Small tables with named rows and columns. After each table, cells are looked up by row and column.

sesime.csv
,popok,fef
reb,53,173
gitiru,80,84
lizi,137,245
lenus,122,41

What is the popok of reb in sesime?
53
What is the popok of lizi in sesime?
137
What is the fef of lenus in sesime?
41
What is the popok of gitiru in sesime?
80
What is the popok of lenus in sesime?
122
What is the fef of reb in sesime?
173
What is the fef of gitiru in sesime?
84
What is the fef of lizi in sesime?
245

zuvem =
|  | lefoga | budem | num | ketaze | peluru | kisoz | kis | nunabo | soli | dopigeb |
|---|---|---|---|---|---|---|---|---|---|---|
| supevoz | 54 | 92 | 132 | 188 | 170 | 120 | 79 | 150 | 29 | 91 |
| vur | 87 | 89 | 123 | 223 | 181 | 73 | 78 | 143 | 55 | 63 |
| lerib | 86 | 101 | 133 | 178 | 185 | 159 | 81 | 243 | 59 | 75 |
| levet | 63 | 70 | 129 | 204 | 169 | 70 | 33 | 148 | 10 | 42 |
| vik | 53 | 36 | 145 | 196 | 147 | 104 | 50 | 142 | 9 | 87 |
| fuzu | 81 | 91 | 117 | 226 | 164 | 98 | 76 | 212 | 40 | 50 |

What is the peluru of fuzu in zuvem?
164
What is the budem of supevoz in zuvem?
92
What is the lefoga of vik in zuvem?
53
What is the num of supevoz in zuvem?
132
What is the ketaze of fuzu in zuvem?
226
What is the soli of fuzu in zuvem?
40
What is the budem of vur in zuvem?
89
What is the ketaze of lerib in zuvem?
178
What is the dopigeb of vur in zuvem?
63
What is the budem of fuzu in zuvem?
91

Table lofizi
	liturap	paf
vig	68.109	82.602
rusipe	47.492	30.081
zaf	13.036	33.298
fivete	57.397	75.565
tageroz	37.892	75.212
det	75.670	86.747
fab	84.020	36.306
gur	72.126	55.657
zuk	56.353	29.492
zemimot	76.987	12.514
matorup	73.038	45.734
losigi	73.371	86.725
gog	52.317	44.096
rig	26.744	42.750

zemimot, liturap -> 76.987
zaf, paf -> 33.298
vig, liturap -> 68.109
gog, liturap -> 52.317
det, liturap -> 75.670
det, paf -> 86.747
zuk, liturap -> 56.353
gog, paf -> 44.096
losigi, liturap -> 73.371
fivete, paf -> 75.565
rig, liturap -> 26.744
rusipe, paf -> 30.081
zuk, paf -> 29.492
vig, paf -> 82.602
fivete, liturap -> 57.397
gur, paf -> 55.657
zaf, liturap -> 13.036

Table fadara
	kof	lok
kegut	156	560
kober	285	889
bef	17	685
bod	279	536
per	300	644
fir	856	414
rorumi	966	342
zuzirif	374	602
tuto	290	594
pabugur	122	567

lok of fir = 414
kof of rorumi = 966
lok of per = 644
kof of kober = 285
lok of kober = 889
kof of pabugur = 122
Which row has the largest kof? rorumi

Table lavivav
,narume,rig,lor,bovul,gitek,dufuzan,movuf,raf
lem,-6.00,5.87,-2.36,5.51,3.82,8.42,7.36,-0.19
zem,4.30,-3.70,7.17,6.16,-3.09,-2.78,-3.87,-2.44
zoneg,8.50,6.69,3.39,-3.25,2.52,5.62,4.25,4.69
lifo,4.38,5.89,9.43,5.47,0.38,-5.48,0.54,8.36
belu,-2.31,5.32,8.43,2.54,1.19,-4.03,9.73,-3.54
nis,-3.88,-3.06,0.56,5.07,3.10,-2.77,3.38,-6.58

What is the bovul of zem in lavivav? 6.16
What is the gitek of belu in lavivav? 1.19
What is the raf of belu in lavivav? -3.54
What is the lor of lem in lavivav? -2.36
What is the movuf of nis in lavivav? 3.38
What is the lor of belu in lavivav? 8.43
What is the movuf of zem in lavivav? -3.87
What is the gitek of nis in lavivav? 3.10
What is the bovul of zoneg in lavivav? -3.25
What is the raf of nis in lavivav? -6.58
What is the lor of zem in lavivav? 7.17
What is the bovul of belu in lavivav? 2.54
What is the rig of zem in lavivav? -3.70
What is the lor of lifo in lavivav? 9.43
What is the rig of lifo in lavivav? 5.89
What is the dufuzan of nis in lavivav? -2.77
What is the movuf of lifo in lavivav? 0.54
What is the bovul of lifo in lavivav? 5.47
Which row has the largest dufuzan? lem

Table fumo
	sekatu	vovi	zalem
seg	840	-4433	4587
kiz	-5092	7875	-6367
bag	6857	-3205	-4737
zem	6931	-5241	4631
kiziki	4612	6272	-2270
gupoma	-4239	5255	5823
nekuz	968	-4250	6089

vovi of nekuz = -4250
vovi of kiz = 7875
zalem of zem = 4631
zalem of nekuz = 6089
sekatu of kiz = -5092
sekatu of zem = 6931

Table notafu
|  | sel | futigi | gumod | susu | morova | rokane | pozu |
|---|---|---|---|---|---|---|---|
| difa | 0.339 | 0.648 | 0.618 | -0.018 | -0.136 | 0.259 | 0.293 |
| legeb | 0.600 | 0.385 | -0.022 | 0.418 | 0.193 | 0.163 | 0.440 |
| pofodu | 0.509 | 0.601 | 0.316 | 0.506 | 0.128 | -0.018 | -0.264 |
| faso | 0.080 | -0.363 | 0.472 | 0.115 | 0.135 | -0.033 | 0.144 |
| zupuf | 0.513 | -0.446 | 0.241 | 0.059 | 0.642 | -0.024 | -0.562 |
| rak | 0.534 | -0.129 | 0.658 | -0.008 | 0.081 | -0.195 | 0.350 |

zupuf, gumod: 0.241
faso, pozu: 0.144
legeb, gumod: -0.022
rak, sel: 0.534
zupuf, sel: 0.513
difa, pozu: 0.293
pofodu, sel: 0.509
difa, gumod: 0.618
rak, rokane: -0.195
rak, morova: 0.081
legeb, futigi: 0.385
rak, gumod: 0.658
zupuf, morova: 0.642
faso, gumod: 0.472
faso, susu: 0.115
legeb, pozu: 0.440
zupuf, rokane: -0.024

tas.csv
,voz,pegogos,seminib,nok,bav,zogidib,fup,nuf
piz,131,131,61,42,115,168,176,117
tobe,115,157,175,166,69,113,143,100
lom,152,140,220,238,144,103,117,138
golesu,179,138,218,198,231,186,100,189

What is the nok of golesu in tas? 198
What is the seminib of piz in tas? 61
What is the zogidib of lom in tas? 103
What is the voz of piz in tas? 131
What is the fup of lom in tas? 117
What is the nuf of tobe in tas? 100
What is the fup of golesu in tas? 100
What is the voz of lom in tas? 152

raf.tsv
	suvose	nisovur	nep	nas	pasufir	murep	lum	rifog	fudun	besuk
res	77	139	237	165	92	148	129	175	149	127
lozum	172	125	131	95	187	128	195	132	133	195
viguti	161	135	121	114	183	120	164	130	153	160
zudoze	85	153	165	138	62	167	85	79	76	127
rula	41	185	230	163	86	129	129	111	139	118
piz	137	137	110	147	130	129	90	125	153	115
pem	51	212	162	157	66	155	149	100	77	126
vudan	143	140	112	135	134	136	119	120	133	129
rif	108	154	153	119	93	160	85	67	89	128
luzab	156	129	89	153	137	135	88	149	157	105
gomaku	165	116	166	121	157	168	146	205	138	142
ligim	193	101	167	76	191	160	201	179	118	208

murep of piz: 129
nas of rula: 163
besuk of piz: 115
nas of zudoze: 138
nisovur of vudan: 140
lum of gomaku: 146
murep of pem: 155
murep of res: 148
nas of pem: 157
lum of lozum: 195
nisovur of piz: 137
nas of vudan: 135
nep of zudoze: 165
nep of res: 237
rifog of ligim: 179
rifog of rula: 111
pasufir of vudan: 134
nas of ligim: 76
lum of rula: 129
Which row has the largest lum? ligim

bamep.tsv
	sav	nef	dedoten
sodaluv	177	194	156
mip	198	161	158
redibel	188	105	163
sobase	60	115	123
pabike	157	140	85
nim	107	133	68
fuv	245	155	206
pebem	154	87	124
nebukab	111	138	85
guz	38	109	69
relilu	141	213	243
pon	246	97	190

guz, nef => 109
pabike, sav => 157
pabike, nef => 140
pon, sav => 246
redibel, nef => 105
pebem, sav => 154
guz, dedoten => 69
redibel, dedoten => 163
nim, dedoten => 68
redibel, sav => 188
sobase, sav => 60
pon, dedoten => 190
nebukab, nef => 138
nim, nef => 133
sodaluv, dedoten => 156
pebem, nef => 87
fuv, sav => 245

lin =
         dapefuz  rup  kevoro
nimig        122  104     101
bilumat       76   97      87
kalisi        70  107     122
mifefu       125  108      74
zizuv        118  166     105
kul          104   60      94
nul          152   50     120
nutugi       226  127     102
zofefe       111  191      79
daser         82   28     109

What is the rup of kul in lin? 60
What is the kevoro of nimig in lin? 101
What is the rup of kalisi in lin? 107
What is the kevoro of zofefe in lin? 79
What is the dapefuz of nimig in lin? 122
What is the kevoro of daser in lin? 109
What is the kevoro of mifefu in lin? 74
What is the rup of mifefu in lin? 108
What is the rup of nimig in lin? 104
What is the rup of nul in lin? 50
What is the kevoro of bilumat in lin? 87
Row with the largest kevoro: kalisi

merul.tsv
	badupi	lazazug	badoto	gefof
rasez	230	804	526	478
dovem	807	813	518	549
zanakuz	668	871	553	620
fak	230	830	536	496
pekov	807	795	518	507
semoraz	345	880	551	573
buvavar	599	893	560	626
mus	391	907	555	603
fuvokan	230	795	523	478
zuf	715	880	546	609
vug	276	875	545	543
kepin	761	844	530	579
tibupa	461	907	562	626
faforeb	530	911	562	626

badoto of semoraz is 551
badoto of faforeb is 562
gefof of fak is 496
lazazug of kepin is 844
badupi of buvavar is 599
gefof of vug is 543
badupi of zuf is 715
lazazug of zuf is 880
lazazug of faforeb is 911
badoto of zuf is 546
gefof of semoraz is 573
badupi of faforeb is 530
gefof of dovem is 549
gefof of faforeb is 626
Row with the largest lazazug: faforeb

